let: [ 90  94 105 120 110  97  86]
gim: [130 187 128 102 106 170 141]
losil: [130  73 128 102 106 170 141]
find: [130  73 128] | losil
find: [130 187 128 102 106 170 141] | gim
diff gim: [130 187 129 102 106 170 141] | 2, [128]

dom: [128 169 123 127  99  81]
mazit: [114  95 102 153  69  98]
pezu: [128 169 123 127  99 128]
kule: [121 169 123 127  99  81]
gumed: [113 113 103 144 159 135]
find: [121 169 123 127  99  81] | kule
diff dom: [128 169 124 127  99  81] | 2, [123]
diff dom: [128 169 123 127  98  81] | 4, [99]
diff kule: [121 170 123 127  99  81] | 1, [169]

lolam: [130 118 108 111 114 145 127 133 158]
nove: [112 112 190 132 131 171 134 150  91]
nenuv: [132 117 125 142 128 111 115 169 133]
remes: [117 120 122 114 124 153 128 135 167]
radi: [115 126 175 131 131 148 113 108 122]
gel: [112 112 190 132 131 171 137 146 108]
diff lolam: [130 118 108 111 115 145 127 133 158] | 4, [114]
diff remes: [117 120 122 113 124 153 128 135 167] | 3, [114]
diff nenuv: [132 117 125 142 128 111 115 169 132] | 8, [133]
find: [142 128 111 115] | nenuv

ped: [ 99 155 118  83  78 149 136]
vif: [187  83 187 159 166 145 108]
zome: [ 99 155 118  83  71 168 120]
litin: [151 109 181 103  87 190 118]
vikas: [186  80 180 171 187 124 113]
Nuso: [168  90 187 166 123 173 116]
Nakez: [168  90 187 134 123 173 116]
diff litin: [151 109 181 102  87 190 118] | 3, [103]
find: [ 99 155 118  83  71 168 120] | zome
diff vif: [187  83 187 159 167 145 108] | 4, [166]
diff vikas: [186  80 180 171 187 123 113] | 5, [124]
diff vikas: [186  80 180 170 187 124 113] | 3, [171]

gobis: [128 128 127 135 133 128 122 128 132 137 133 133 118 132 118 129 112 123
 116 124 152 129 123 127 148 136 138 123 143 138 121]
Tobuf: [123 149 120 125 130 123 126 137 130 124 120 118 122 128 119 138 126 130
 117 129 149 128 127 133 155 134 131 124 111 140 126]
veve: [132 121 132 136 120 126 128 119 127 135 133 128 124 128 132 137 133 133
 116 128  94 118 133 123 153 132 135 126 104 146 143]
dasim: [131 131 110 121 129 141 133 132 121 127 123 149 135 130 126 123 141 126
 127 126  79 138 127 113 144 135 129 124 124 130 159]
Fuza: [132 121 132 136 120 126 128 128 127 135 133 128 124 128 132 137 133 133
 116 128  94 118 127 123 153 132 135 126 137 129 116]
Bepe: [132 121 132 136 120 126 128 119 127 132 118 134 133 146 132 137 133 133
 116 128  94 118 133 123 153 132 135 126 137 129 116]
Puba: [122 134 131 135 127 143 143 139 134 129 132 140 123 131 114 125 134 129
 135 135 169 133 128 149 124 145 104 138 165 183 135]
find: [136 120 126 128 128 127] | Fuza
find: [127 135 133 128 122 128 132 137 133] | gobis
find: [137 133 133 118 132] | gobis
find: [128 128 127 135 133 128 124 128 132 137 133 133] | Fuza
diff Fuza: [132 121 132 136 120 126 128 128 127 135 133 128 124 128 132 137 133 132
 116 128  94 118 127 123 153 132 135 126 137 129 116] | 17, [133]

